Here is a tiny trained network, its code and every weight. The questions are about switching its units off for an input and a class, where a switched-off unit gives its printed mean instead of its output.

import numpy as np


def w(rows, s, z=0):
    codes = np.array(rows[::2]) - 128.0
    scale = np.full(codes.shape[1], s)
    scale[-1] = z or s
    return codes * scale


def f(y):
    return np.maximum(y, 0)


def log_softmax(a):
    a = a - a.max(-1, keepdims=True)
    return a - np.log(np.exp(a).sum(-1, keepdims=True))


def net(x, mask):
    res = np.array(x, float).reshape(1, 2) / 4 @ E
    y = f(res @ A[0][:, :-1].T + A[0][:, -1])
    res = res + np.where(mask, y, B[0][:, -1]) @ B[0][:, :-1]
    return log_softmax(res[-1] @ U[:, :-1].T + U[:, -1])


A, B = {}, {}
E = w([
[175,170,191,114,133,133,91,111,83,216,108,131],'x0',
[65,130,104,211,222,177,127,149,8,145,60,137],'x1',
],0.017)
A[0] = w([
[136,151,141,55,124,156,81,145,123,202,68,100,130],'n0',
[193,138,244,134,120,113,123,103,64,248,141,153,130],'n1',
[24,122,16,116,135,135,124,132,117,55,100,148,232],'n2',
[96,139,183,148,159,113,87,116,109,138,95,84,254],'n3',
[117,125,124,131,146,149,143,145,26,237,103,173,173],'n4',
[210,134,172,71,87,120,119,130,225,173,119,141,194],'n5',
[63,131,90,149,187,142,118,134,20,126,97,102,67],'n6',
],0.013,0.0047)
B[0] = w([
[221,147,127,156,136,131,135,163,172,142,135,146,177],'n0',
[227,127,177,172,189,138,158,163,173,186,119,86,222],'n1',
[92,45,75,150,138,123,198,170,148,67,135,121,241],'n2',
[85,134,249,48,113,225,166,158,72,49,122,111,181],'n3',
[106,169,117,90,150,151,29,100,103,153,53,136,225],'n4',
[108,120,198,102,81,101,131,92,95,106,242,137,248],'n5',
[93,145,121,176,79,157,131,131,111,202,126,185,251],'n6',
],0.019,0.026)
U = w([
[102,100,161,81,61,47,121,43,71,45,237,123,215],'0',
[255,152,223,201,135,106,174,128,74,221,203,100,167],'1',
[175,140,88,162,175,49,115,119,103,122,59,177,2],'2',
[121,29,5,199,174,126,233,212,145,73,134,103,228],'3',
[128,180,30,136,186,173,27,65,160,165,112,10,20],'4',
[59,152,98,225,126,204,117,142,8,182,54,217,43],'5',
[202,245,188,104,227,212,50,143,86,162,31,71,195],'6',
],0.0066,0.0034)

Each question gives the input, the list of numbers given to net, and the class t.
The units are the neurons (one row each of A and B). Each row of codes is followed by its name. A weight is (code - 128) times the scale printed after its matrix; where a second scale follows, it is the last column's (A, B and U).
mask holds one flag per neuron, in row order. A switched-off neuron (its flag False) gives its mean, the last column of its row in B, instead of its output. The means were averaged over made-up inputs and are rounded, as every weight is.
A unit's drop is (log p(t) with every unit on - log p(t) with that unit switched off) / (log p(t) with every unit on - log p(t) with every unit switched off).
The circuit of an input: a set's keep is (log p(t) with only the set's units on - log p(t) with every unit switched off) / (log p(t) with every unit on - log p(t) with every unit switched off). Starting from all 7 units, units are removed one at a time, each time the one whose removal leaves the highest keep (on an exact tie, the one counted first), for as long as the keep stays at least 0.8.
circuit, biggest first: the units of the circuit, biggest drop first
k most important neurons: the k neurons with the biggest drops, biggest first
drop when u is switched off: that unit's drop, to one decimal
input [3,5], class 6: circuit, biggest first -> n4
input [1,0], class 6: 2 most important neurons -> n2, n5
input [0,0], class 0: 4 most important neurons -> n1, n6, n2, n4
input [1,1], class 6: 2 most important neurons -> n2, n5
input [3,-8], class 0: 2 most important neurons -> n5, n6
input [1,2], class 6: circuit, biggest first -> n2, n5
input [2,-5], class 0: 2 most important neurons -> n5, n6
input [-1,2], class 5: 2 most important neurons -> n5, n1
input [-2,-4], class 0: drop when n1 is switched off -> 0.1
input [-3,-4], class 0: drop when n6 is switched off -> 0.0
input [-8,5], class 3: drop when n2 is switched off -> 4.6
input [-6,4], class 3: drop when n2 is switched off -> 2.0
